Below is a small trained network, with its code and all its weights. Each question gives an input and a target symbol and asks what happens when units are switched off, that is, made to give their printed mean instead of their output.

import numpy as np


def w(rows, s, z=0):
    codes = np.array(rows[::2]) - 128.0
    scale = np.full(codes.shape[1], s)
    scale[-1] = z or s
    return codes * scale


def norm(h):
    return h / np.sqrt((h * h).mean(-1, keepdims=True) + 1e-5)


def f(y):
    return np.maximum(y, 0)


def softmax(a):
    e = np.exp(a - a.max(-1, keepdims=True))
    return e / e.sum(-1, keepdims=True)


def log_softmax(a):
    a = a - a.max(-1, keepdims=True)
    return a - np.log(np.exp(a).sum(-1, keepdims=True))


def net(x, mask):
    ids = ['Ψαβεξσ'.index(c) for c in x.split()]
    T = len(ids)
    res = E[ids] + P[:T]
    u = 0
    for l in range(3):
        q, k, v = (norm(res) @ M[l].T for M in (Q, K, V))
        z = softmax(np.where(np.tri(T) > 0, q @ k.T / 4**0.5, -1e9)) @ v
        res = res + np.where(mask[u], z, O[l][:, -1]) @ O[l][:, :-1]
        u += 1
        y = f(norm(res) @ A[l][:, :-1].T + A[l][:, -1])
        res = res + np.where(mask[u : u + 4], y, B[l][:, -1]) @ B[l][:, :-1]
        u += 4
    return log_softmax(norm(res)[-1] @ U[:, :-1].T + U[:, -1])


Q, K, V, O, A, B = {}, {}, {}, {}, {}, {}
E = w([
[247,130,74,104,124,178,76,73,86,93],'Ψ',
[74,14,163,121,84,167,173,127,118,28],'α',
[128,110,100,52,164,98,100,164,84,160],'β',
[135,140,126,37,122,140,103,99,141,142],'ε',
[136,128,85,131,114,148,159,65,182,167],'ξ',
[128,187,165,127,75,133,93,146,113,119],'σ',
],0.015)
P = w([
[41,51,128,151,133,117,77,93,110,97],'0',
[164,62,168,139,67,54,203,107,235,149],'1',
[138,112,170,248,216,19,94,95,140,115],'2',
[116,58,86,178,63,148,26,145,74,151],'3',
[172,149,107,165,137,103,220,165,208,48],'4',
[164,91,182,140,117,192,157,163,146,174],'5',
[166,126,63,211,71,133,141,203,133,86],'6',
[133,154,131,88,79,109,96,187,89,221],'7',
],0.011)
Q[0] = w([
[59,141,91,112,106,138,129,183,207,59],'0.h1',
[152,186,253,92,145,70,183,118,149,205],'0.h1',
[16,105,146,157,131,45,143,133,141,153],'0.h1',
[105,164,52,96,51,162,55,154,139,190],'0.h1',
],0.011)
K[0] = w([
[116,138,115,152,250,57,213,96,150,95],'0.h1',
[97,2,119,144,98,182,55,77,87,196],'0.h1',
[58,94,141,71,171,137,168,45,204,148],'0.h1',
[162,114,165,67,149,240,207,157,168,138],'0.h1',
],0.0095)
V[0] = w([
[167,52,81,194,141,158,118,168,86,128],'0.h1',
[240,178,47,27,157,133,57,29,126,118],'0.h1',
[197,137,226,123,95,128,87,191,81,56],'0.h1',
[97,253,161,5,186,114,54,170,133,140],'0.h1',
],0.0051)
O[0] = w([
[165,108,94,124,89,91,191,129,119,192,123],'0.h1',
[109,141,123,112,119,109,130,189,202,195,203],'0.h1',
[109,11,148,93,53,92,93,104,136,125,193],'0.h1',
[75,154,101,92,128,145,91,113,149,125,6],'0.h1',
],0.011,0.0023)
A[0] = w([
[50,5,86,219,105,66,204,199,254,75,252],'0.n1',
[161,63,127,244,79,179,40,205,146,174,221],'0.n2',
[103,177,188,97,48,108,112,60,128,187,137],'0.n3',
[235,208,185,115,94,154,118,94,67,144,142],'0.n4',
],0.0044,0.0023)
B[0] = w([
[64,149,183,114,128,101,28,97,118,2,254],'0.n1',
[19,166,27,74,119,171,209,114,150,130,253],'0.n2',
[59,129,127,142,143,17,253,45,135,201,187],'0.n3',
[163,125,101,175,152,164,190,103,114,141,187],'0.n4',
],0.0081,0.0051)
Q[1] = w([
[169,105,174,132,132,79,170,87,145,150],'1.h1',
[119,60,49,178,99,106,107,175,106,128],'1.h1',
[152,95,81,138,73,183,141,175,134,114],'1.h1',
[177,124,95,109,84,137,145,178,189,1],'1.h1',
],0.0083)
K[1] = w([
[23,105,79,233,97,219,58,49,49,149],'1.h1',
[130,172,156,77,104,188,179,126,165,30],'1.h1',
[134,182,122,158,85,167,141,167,175,15],'1.h1',
[198,210,96,168,214,2,15,85,159,15],'1.h1',
],0.0063)
V[1] = w([
[196,195,103,216,129,42,73,53,189,84],'1.h1',
[170,111,101,70,196,45,73,197,71,132],'1.h1',
[146,105,253,87,156,151,193,73,198,162],'1.h1',
[81,154,108,127,159,58,172,95,170,127],'1.h1',
],0.0062)
O[1] = w([
[152,66,147,116,82,89,170,136,166,198,221],'1.h1',
[96,149,70,180,141,165,166,3,150,171,35],'1.h1',
[154,179,148,78,121,104,144,146,200,74,138],'1.h1',
[135,116,151,121,91,153,123,162,103,172,252],'1.h1',
],0.011,0.0037)
A[1] = w([
[255,180,58,172,118,161,155,103,115,158,119],'1.n1',
[250,41,94,184,121,128,166,59,11,91,20],'1.n2',
[207,97,197,132,63,124,109,113,193,118,53],'1.n3',
[96,138,211,69,140,175,109,153,135,81,252],'1.n4',
],0.0071,0.002)
B[1] = w([
[255,169,80,119,142,104,174,147,151,41,210],'1.n1',
[182,142,153,151,8,177,6,110,127,210,226],'1.n2',
[75,140,97,128,190,130,73,114,35,143,242],'1.n3',
[154,179,135,80,162,158,96,70,161,49,253],'1.n4',
],0.0088,0.0047)
Q[2] = w([
[183,159,43,88,91,2,126,106,101,143],'2.h1',
[132,177,160,150,142,115,120,112,106,189],'2.h1',
[143,122,100,38,125,149,181,96,73,142],'2.h1',
[97,90,87,176,181,85,76,198,159,123],'2.h1',
],0.0082)
K[2] = w([
[103,108,253,81,120,231,188,120,80,254],'2.h1',
[132,140,97,139,160,99,97,89,89,187],'2.h1',
[126,71,105,67,100,150,96,202,130,148],'2.h1',
[147,94,121,142,176,106,141,82,183,120],'2.h1',
],0.0067)
V[2] = w([
[155,47,68,116,225,116,59,176,95,147],'2.h1',
[126,211,103,114,163,127,61,214,2,171],'2.h1',
[155,109,195,116,232,66,90,36,158,189],'2.h1',
[179,179,80,24,46,135,99,97,154,119],'2.h1',
],0.0062)
O[2] = w([
[50,171,31,117,170,82,214,75,197,119,90],'2.h1',
[172,181,73,191,133,210,76,57,189,119,121],'2.h1',
[174,195,132,34,63,160,253,225,169,158,99],'2.h1',
[154,188,158,255,208,102,205,116,115,137,255],'2.h1',
],0.0078,0.0052)
A[2] = w([
[73,33,179,51,134,134,108,98,45,2,81],'2.n1',
[21,22,204,76,135,166,93,72,52,7,86],'2.n2',
[98,250,171,62,160,174,85,160,190,115,78],'2.n3',
[72,181,110,190,166,145,162,39,87,166,1],'2.n4',
],0.0089,0.0056)
B[2] = w([
[88,54,182,77,233,124,154,71,57,42,233],'2.n1',
[34,104,251,44,208,146,143,238,88,77,250],'2.n2',
[134,94,126,85,102,193,123,25,206,138,176],'2.n3',
[109,117,101,186,140,40,176,72,18,135,146],'2.n4',
],0.011,0.013)
U = w([
[52,61,162,104,63,39,115,226,178,212,123],'Ψ',
[185,59,191,165,35,165,9,95,43,113,48],'α',
[20,166,84,218,157,102,160,36,59,92,51],'β',
[102,179,114,77,123,229,123,78,224,97,183],'ε',
[186,243,103,119,194,192,212,255,122,102,125],'ξ',
[85,53,183,63,175,119,114,181,62,32,252],'σ',
],0.0069,0.0036)

Each question gives the input, a string of symbols that net reads in full, and the target symbol t.
The units are the heads (4 rows each of Q, K, V and O) and the neurons (one row each of A and B). Each row of codes is followed by its name. A weight is (code - 128) times the scale printed after its matrix; where a second scale follows, it is the last column's (O, A, B and U).
mask holds one flag per unit, layer by layer, with each layer's heads first. A switched-off unit (its flag False) gives its mean, the last column of its rows in O or B, instead of its output. The means were averaged over made-up inputs and are rounded, as every weight is.
A unit's drop is (log p(t) with every unit on - log p(t) with that unit switched off) / (log p(t) with every unit on - log p(t) with every unit switched off).
The circuit of an input: a set's keep is (log p(t) with only the set's units on - log p(t) with every unit switched off) / (log p(t) with every unit on - log p(t) with every unit switched off). Starting from the 12 units with the biggest drops (on a tie, the unit counted first), units are removed one at a time, each time the one whose removal leaves the highest keep (on an exact tie, the one counted first), for as long as the keep stays at least 0.8.
units of the circuit, in order: the units of the circuit, biggest drop first
most important unit: the unit with the biggest drop
k most important neurons: the k neurons with the biggest drops, biggest first
k most important neurons of layer l: the k neurons of layer l with the biggest drops, biggest first
drop when u is switched off: that unit's drop, to one decimal
input β ξ ε, target β: units of the circuit, in order	(1.h1 2.n4)
input σ Ψ ξ β ξ σ, target β: 3 most important neurons	(0.n3 0.n2 2.n4)
input σ ξ ε β ε ξ, target β: most important unit	2.n2
input α α β σ, target α: units of the circuit, in order	(0.h1 1.n2)
input σ α ε ε, target α: units of the circuit, in order	(0.h1 1.n2)
input ξ α ε β ξ σ ε, target ξ: units of the circuit, in order	(0.h1 2.n1)
input β ξ σ β, target ξ: 3 most important neurons	(0.n1 2.n1 2.n2)
input σ σ Ψ ξ Ψ, target Ψ: units of the circuit, in order	(0.h1 2.n1 1.h1)
input σ Ψ ε β, target Ψ: units of the circuit, in order	(2.n1 0.h1)
input σ σ ε β ξ β, target β: units of the circuit, in order	(2.h1 2.n4 2.n2)
input ξ ε α Ψ ξ Ψ, target Ψ: units of the circuit, in order	(0.h1 2.n1)
input β ε σ β Ψ β Ψ, target ε: 3 most important neurons of layer 2	(2.n2 2.n1 2.n4)
input α σ σ Ψ α σ β, target α: 2 most important neurons	(1.n2 2.n2)
input α σ Ψ, target α: units of the circuit, in order	(1.n2)
input Ψ ε β, target Ψ: 3 most important neurons	(2.n1 2.n2 1.n4)
input ε σ α Ψ, target α: 3 most important neurons	(1.n2 0.n1 2.n2)
input β σ α ε Ψ ε α Ψ, target ξ: 2 most important neurons of layer 0	(0.n1 0.n3)
input ξ α ξ σ ξ σ ξ, target ξ: 2 most important neurons	(2.n1 2.n2)
input ξ β β β ξ Ψ β ε, target Ψ: 2 most important neurons of layer 0	(0.n2 0.n4)
input σ σ σ σ σ Ψ β ξ, target Ψ: most important unit	0.h1
input ξ ε σ ε β σ σ, target β: drop when 1.h1 is switched off	0.7
input Ψ ε ξ ε ε Ψ ε ε, target Ψ: drop when 0.h1 is switched off	1.3
input ξ σ σ σ σ α α β, target α: drop when 0.n2 is switched off	0.0
input Ψ α σ ε β ε β ε, target ε: drop when 0.h1 is switched off	0.3
input Ψ ε Ψ, target ξ: 3 most important neurons of layer 2	(2.n1 2.n2 2.n3)
